Here is a tiny trained network, its code and every weight. The questions are about switching its units off for an input and a class, where a switched-off unit gives its printed mean instead of its output.

import numpy as np


def w(rows, s, z=0):
    codes = np.array(rows[::2]) - 128.0
    scale = np.full(codes.shape[1], s)
    scale[-1] = z or s
    return codes * scale


def f(y):
    return np.maximum(y, 0)


def log_softmax(a):
    a = a - a.max(-1, keepdims=True)
    return a - np.log(np.exp(a).sum(-1, keepdims=True))


def net(x, mask):
    res = np.array(x, float).reshape(1, 4) / 4 @ E
    y = f(res @ A[0][:, :-1].T + A[0][:, -1])
    res = res + np.where(mask, y, B[0][:, -1]) @ B[0][:, :-1]
    return log_softmax(res[-1] @ U[:, :-1].T + U[:, -1])


A, B = {}, {}
E = w([
[139,83,119,161,151,131,161,61],'x0',
[220,123,158,93,48,136,194,185],'x1',
[148,90,184,23,132,119,11,81],'x2',
[14,97,73,152,69,181,230,229],'x3',
],0.011)
A[0] = w([
[147,195,149,111,110,122,113,246,180],'n1',
[170,53,116,116,114,134,183,97,253],'n2',
[94,117,102,123,151,134,155,162,198],'n3',
[158,97,144,97,119,120,130,92,64],'n4',
[173,205,143,141,110,135,138,158,93],'n5',
[115,122,126,122,134,113,48,77,245],'n6',
[106,73,138,116,116,153,107,171,105],'n7',
[31,112,123,165,131,135,198,122,96],'n8',
[161,146,119,160,106,93,180,148,102],'n9',
[123,198,118,147,158,128,63,82,219],'n10',
[225,174,124,134,108,115,163,213,155],'n11',
[99,172,128,109,143,114,130,137,138],'n12',
[81,87,136,79,88,112,109,146,87],'n13',
[115,117,171,123,142,134,149,116,63],'n14',
[179,88,133,103,84,137,193,134,30],'n15',
[88,127,117,121,141,117,60,128,118],'n16',
],0.013,0.0034)
B[0] = w([
[116,180,75,68,107,161,169,140,226],'n1',
[96,134,208,136,133,83,127,44,198],'n2',
[72,117,111,158,47,177,133,95,202],'n3',
[59,109,142,142,81,97,84,156,178],'n4',
[93,96,140,59,126,142,148,89,177],'n5',
[174,81,177,90,203,181,65,117,238],'n6',
[103,98,57,141,168,166,100,125,177],'n7',
[9,93,21,153,136,114,154,125,253],'n8',
[137,99,112,115,139,172,186,128,191],'n9',
[171,115,159,76,132,56,66,143,224],'n10',
[123,103,187,35,188,185,182,107,234],'n11',
[130,140,164,147,68,159,102,137,150],'n12',
[127,58,66,138,138,205,134,165,184],'n13',
[103,112,155,123,136,101,148,165,132],'n14',
[177,171,222,117,159,115,86,114,200],'n15',
[175,177,208,80,64,178,125,156,188],'n16',
],0.016,0.014)
U = w([
[178,128,54,159,193,2,99,127,4],'0',
[155,193,47,133,46,103,86,195,6],'1',
[109,75,79,53,138,222,175,131,217],'2',
[184,155,252,133,159,117,199,63,115],'3',
[185,75,253,113,128,100,5,109,237],'4',
[37,90,45,213,55,76,131,96,101],'5',
[218,131,127,135,107,208,99,204,2],'6',
],0.0083,0.0025)

Each question gives the input, the list of numbers given to net, and the class t.
The units are the neurons (one row each of A and B). Each row of codes is followed by its name. A weight is (code - 128) times the scale printed after its matrix; where a second scale follows, it is the last column's (A, B and U).
mask holds one flag per neuron, in row order. A switched-off neuron (its flag False) gives its mean, the last column of its row in B, instead of its output. The means were averaged over made-up inputs and are rounded, as every weight is.
A unit's drop is (log p(t) with every unit on - log p(t) with that unit switched off) / (log p(t) with every unit on - log p(t) with every unit switched off).
The circuit of an input: a set's keep is (log p(t) with only the set's units on - log p(t) with every unit switched off) / (log p(t) with every unit on - log p(t) with every unit switched off). Starting from the 12 units with the biggest drops (on a tie, the unit counted first), units are removed one at a time, each time the one whose removal leaves the highest keep (on an exact tie, the one counted first), for as long as the keep stays at least 0.8.
circuit, biggest first: the units of the circuit, biggest drop first
top k neurons: the k neurons with the biggest drops, biggest first
drop of u: that unit's drop, to one decimal
input [-2,-3,-8,-1], class 5: top 2 neurons	n6, n8
input [5,8,5,3], class 4: circuit, biggest first	n15
input [-2,-2,0,2], class 5: circuit, biggest first	n11, n6
input [-4,-1,2,0], class 4: top 2 neurons	n8, n9
input [6,2,1,3], class 5: top 2 neurons	n11, n6
input [-1,7,2,0], class 3: top 2 neurons	n15, n8
input [8,8,6,7], class 4: top 2 neurons	n15, n2
input [2,6,-6,-2], class 3: drop of n15	0.1
input [-2,-6,3,3], class 4: drop of n11	0.3
input [-6,0,3,-2], class 4: drop of n8	0.3
